Here is a tiny trained network, its code and every weight. The questions are about switching its units off for an input and a class, where a switched-off unit gives its printed mean instead of its output.

import numpy as np


def w(rows, s, z=0):
    codes = np.array(rows[::2]) - 128.0
    scale = np.full(codes.shape[1], s)
    scale[-1] = z or s
    return codes * scale


def f(y):
    return y / 2 * (1 + np.tanh(0.7978845608 * (y + 0.044715 * y**3)))


def log_softmax(a):
    a = a - a.max(-1, keepdims=True)
    return a - np.log(np.exp(a).sum(-1, keepdims=True))


def net(x, mask):
    res = np.array(x, float).reshape(1, 8) / 4 @ E
    y = f(res @ A[0][:, :-1].T + A[0][:, -1])
    res = res + np.where(mask, y, B[0][:, -1]) @ B[0][:, :-1]
    return log_softmax(res[-1] @ U[:, :-1].T + U[:, -1])


A, B = {}, {}
E = w([
[133,124,129,125,131,130],'x0',
[128,127,133,131,133,125],'x1',
[128,124,129,128,130,127],'x2',
[253,212,48,172,133,2],'x3',
[33,121,54,15,175,63],'x4',
[174,244,238,20,122,119],'x5',
[178,5,186,76,4,35],'x6',
[138,119,129,124,137,130],'x7',
],0.008)
A[0] = w([
[178,221,200,49,163,164,86],'N1',
[213,185,87,143,110,88,103],'N2',
[117,199,142,129,206,158,128],'N3',
[155,120,168,172,70,207,84],'N4',
[55,87,2,23,178,65,52],'N5',
[136,196,69,168,133,49,87],'N6',
[95,185,59,168,170,191,114],'N7',
[164,92,171,106,137,84,78],'N8',
[214,142,108,200,133,39,101],'N9',
[194,97,142,240,89,190,92],'N10',
[127,86,119,73,117,93,63],'N11',
[54,95,68,233,133,108,78],'N12',
[114,124,133,135,75,99,33],'N13',
[65,23,161,111,111,209,86],'N14',
[134,59,132,183,201,109,126],'N15',
[160,201,232,79,140,111,2],'N16',
[80,139,210,86,90,200,93],'N17',
[139,104,103,160,119,151,84],'N18',
[196,132,190,236,128,133,40],'N19',
[194,134,64,166,135,49,119],'N20',
[87,103,210,160,120,235,122],'N21',
[100,178,89,177,173,178,119],'N22',
[120,61,117,97,4,64,154],'N23',
[57,68,100,176,119,155,108],'N24',
[132,45,20,225,123,134,69],'N25',
[154,65,184,146,43,81,150],'N26',
],0.011,0.0051)
B[0] = w([
[180,116,115,130,39,101,241],'N1',
[116,108,92,55,159,154,204],'N2',
[144,71,167,183,135,173,202],'N3',
[79,196,128,133,163,102,195],'N4',
[68,243,198,150,139,65,238],'N5',
[101,90,116,99,157,138,198],'N6',
[167,89,172,175,160,158,213],'N7',
[138,125,133,156,114,158,163],'N8',
[90,99,74,85,171,140,212],'N9',
[77,220,165,163,123,64,217],'N10',
[142,137,180,164,168,114,164],'N11',
[163,113,135,121,79,128,205],'N12',
[126,122,128,141,131,131,136],'N13',
[107,118,82,74,155,149,239],'N14',
[149,128,96,131,82,134,169],'N15',
[160,144,112,109,46,94,216],'N16',
[89,104,77,89,125,124,216],'N17',
[151,138,150,100,103,109,145],'N18',
[49,184,183,128,169,88,200],'N19',
[101,94,75,107,153,156,204],'N20',
[93,94,87,102,166,121,229],'N21',
[181,83,178,160,155,168,202],'N22',
[178,77,173,186,164,200,246],'N23',
[131,93,61,131,106,93,197],'N24',
[168,142,107,94,11,102,226],'N25',
[162,107,169,180,159,176,234],'N26',
],0.011,0.013)
U = w([
[198,105,190,208,145,188,61],'0',
[125,111,100,58,157,135,9],'1',
[193,132,137,125,7,83,218],'2',
[118,201,200,148,148,63,253],'3',
],0.016,0.0021)

Each question gives the input, the list of numbers given to net, and the class t.
The units are the neurons (one row each of A and B). Each row of codes is followed by its name. A weight is (code - 128) times the scale printed after its matrix; where a second scale follows, it is the last column's (A, B and U).
mask holds one flag per neuron, in row order. A switched-off neuron (its flag False) gives its mean, the last column of its row in B, instead of its output. The means were averaged over made-up inputs and are rounded, as every weight is.
A unit's drop is (log p(t) with every unit on - log p(t) with that unit switched off) / (log p(t) with every unit on - log p(t) with every unit switched off).
The circuit of an input: a set's keep is (log p(t) with only the set's units on - log p(t) with every unit switched off) / (log p(t) with every unit on - log p(t) with every unit switched off). Starting from the 12 units with the biggest drops (on a tie, the unit counted first), units are removed one at a time, each time the one whose removal leaves the highest keep (on an exact tie, the one counted first), for as long as the keep stays at least 0.8.
units of the circuit, in order: the units of the circuit, biggest drop first
k most important neurons: the k neurons with the biggest drops, biggest first
drop of u: that unit's drop, to one decimal
input [2,7,8,1,6,5,8,7], class 0: units of the circuit, in order : N23
input [-6,2,-6,-5,-4,-6,5,-2], class 2: 3 most important neurons : N25, N24, N7
input [-8,-2,6,6,-7,8,-2,-6], class 2: 3 most important neurons : N1, N16, N5
input [5,-6,-4,6,-7,-1,-5,-4], class 3: 3 most important neurons : N10, N19, N14
input [-1,5,-4,2,-6,-1,-5,-2], class 3: 2 most important neurons : N10, N19
input [-8,6,7,7,-5,8,-7,8], class 2: 3 most important neurons : N1, N16, N23
input [5,-8,8,-2,-2,-7,-6,5], class 2: 2 most important neurons : N25, N23
input [5,7,-1,4,-7,-7,3,7], class 2: 2 most important neurons : N25, N5
input [0,5,7,0,7,1,-7,-5], class 0: 4 most important neurons : N3, N7, N22, N10
input [6,5,1,-1,-7,6,2,2], class 3: 2 most important neurons : N19, N4
input [5,1,-2,-6,0,-6,-2,5], class 1: 4 most important neurons : N14, N21, N1, N16
input [0,-7,-8,8,4,0,7,4], class 1: 3 most important neurons : N9, N2, N20
input [5,5,1,-7,1,5,8,-5], class 0: 2 most important neurons : N23, N26
input [8,7,4,-4,6,6,2,-5], class 2: units of the circuit, in order : N1
input [0,7,1,-8,-8,-8,-6,6], class 1: drop of N5 : 0.2
input [8,-5,-3,2,8,6,-5,-4], class 3: drop of N5 : 4.0
input [-1,-4,-7,-1,-1,8,-6,5], class 2: drop of N1 : 0.8
